Here is a tiny trained network, its code and every weight. The questions are about switching its units off for an input and a class, where a switched-off unit gives its printed mean instead of its output.

import numpy as np


def w(rows, s, z=0):
    codes = np.array(rows[::2]) - 128.0
    scale = np.full(codes.shape[1], s)
    scale[-1] = z or s
    return codes * scale


def norm(h):
    return h / np.sqrt((h * h).mean(-1, keepdims=True) + 1e-5)


def f(y):
    return np.maximum(y, 0)


def log_softmax(a):
    a = a - a.max(-1, keepdims=True)
    return a - np.log(np.exp(a).sum(-1, keepdims=True))


def net(x, mask):
    res = np.array(x, float).reshape(1, 4) / 4 @ E
    u = 0
    for l in range(3):
        y = f(norm(res) @ A[l][:, :-1].T + A[l][:, -1])
        res = res + np.where(mask[u : u + 4], y, B[l][:, -1]) @ B[l][:, :-1]
        u += 4
    return log_softmax(norm(res)[-1] @ U[:, :-1].T + U[:, -1])


A, B = {}, {}
E = w([
[183,159,69,66,184,35,114,100,170],'x0',
[210,106,96,73,197,105,86,130,195],'x1',
[233,79,198,163,98,26,178,244,169],'x2',
[66,254,91,64,148,118,173,240,115],'x3',
],0.0063)
A[0] = w([
[117,151,77,82,104,118,1,102,121,53],'L0N1',
[184,135,154,15,104,167,111,131,124,116],'L0N2',
[137,179,181,93,113,107,125,167,57,147],'L0N3',
[66,103,100,232,50,157,30,79,223,2],'L0N4',
],0.0074,0.0026)
B[0] = w([
[178,126,144,143,139,89,40,152,120,231],'L0N1',
[36,111,71,159,61,61,73,123,126,187],'L0N2',
[80,41,118,93,167,80,230,255,250,219],'L0N3',
[119,218,47,150,32,157,203,80,129,255],'L0N4',
],0.0064,0.0039)
A[1] = w([
[110,92,127,114,59,232,162,50,44,2],'L1N1',
[191,198,99,84,254,126,69,17,151,4],'L1N2',
[79,52,148,137,171,151,133,173,133,13],'L1N3',
[223,78,86,136,129,84,105,130,116,173],'L1N4',
],0.0063,0.0015)
B[1] = w([
[153,165,92,193,1,172,101,94,200,253],'L1N1',
[65,111,147,101,101,56,95,118,26,245],'L1N2',
[91,82,186,188,145,174,146,123,93,165],'L1N3',
[128,200,197,152,139,195,45,134,56,231],'L1N4',
],0.0083,0.0048)
A[2] = w([
[75,168,80,108,162,188,155,149,68,80],'L2N1',
[149,82,68,45,180,121,17,2,118,175],'L2N2',
[120,160,98,39,141,67,169,198,170,3],'L2N3',
[231,147,124,244,129,181,105,156,107,144],'L2N4',
],0.0067,0.0027)
B[2] = w([
[203,91,211,128,241,249,194,162,50,168],'L2N1',
[82,214,85,122,52,70,122,144,61,254],'L2N2',
[148,108,26,85,127,90,136,31,141,209],'L2N3',
[164,72,176,113,235,134,82,42,255,233],'L2N4',
],0.0078,0.0055)
U = w([
[146,166,3,58,191,40,216,159,213,59],'0',
[101,244,73,106,83,61,54,113,23,193],'1',
[200,112,228,125,212,117,54,73,213,106],'2',
[148,68,191,172,98,115,196,185,191,5],'3',
[124,179,118,188,11,232,113,15,206,153],'4',
[96,168,151,89,184,255,197,178,94,204],'5',
],0.0091,0.0014)

Each question gives the input, the list of numbers given to net, and the class t.
The units are the neurons (one row each of A and B). Each row of codes is followed by its name. A weight is (code - 128) times the scale printed after its matrix; where a second scale follows, it is the last column's (A, B and U).
mask holds one flag per neuron, layer by layer. A switched-off neuron (its flag False) gives its mean, the last column of its row in B, instead of its output. The means were averaged over made-up inputs and are rounded, as every weight is.
A unit's drop is (log p(t) with every unit on - log p(t) with that unit switched off) / (log p(t) with every unit on - log p(t) with every unit switched off).
The circuit of an input: a set's keep is (log p(t) with only the set's units on - log p(t) with every unit switched off) / (log p(t) with every unit on - log p(t) with every unit switched off). Starting from all 12 units, units are removed one at a time, each time the one whose removal leaves the highest keep (on an exact tie, the one counted first), for as long as the keep stays at least 0.8.
circuit, biggest first: the units of the circuit, biggest drop first
k most important neurons: the k neurons with the biggest drops, biggest first
top k neurons in layer l: the k neurons of layer l with the biggest drops, biggest first
drop of u: that unit's drop, to one decimal
input [5,-7,8,-6], class 2: circuit, biggest first	L2N4; L1N4
input [1,-8,3,6], class 0: circuit, biggest first	L0N3
input [-5,-7,3,-1], class 3: circuit, biggest first	L0N3; L1N4
input [-2,7,-7,-6], class 1: 2 most important neurons	L1N2; L2N2
input [-1,-6,1,8], class 5: 2 most important neurons	L2N1; L1N3
input [-7,6,3,6], class 0: 3 most important neurons	L1N4; L2N3; L0N3
input [3,1,7,1], class 2: circuit, biggest first	L1N4; L2N4
input [0,8,1,-7], class 1: 2 most important neurons	L2N2; L1N2
input [-5,4,7,0], class 2: top 2 neurons in layer 1	L1N4; L1N2
input [2,-4,-6,3], class 5: top 2 neurons in layer 2	L2N1; L2N3
input [1,-6,4,5], class 0: 2 most important neurons	L2N3; L1N4
input [7,-4,-5,-6], class 1: 3 most important neurons	L1N2; L0N1; L2N2
input [-1,-4,-8,4], class 5: 2 most important neurons	L2N1; L0N4
input [0,-3,-4,8], class 5: most important neuron	L2N1
input [5,4,4,-1], class 1: drop of L1N1	0.2
input [8,-8,-5,8], class 0: drop of L1N4	0.4
input [4,-5,6,-5], class 2: drop of L2N4	0.1
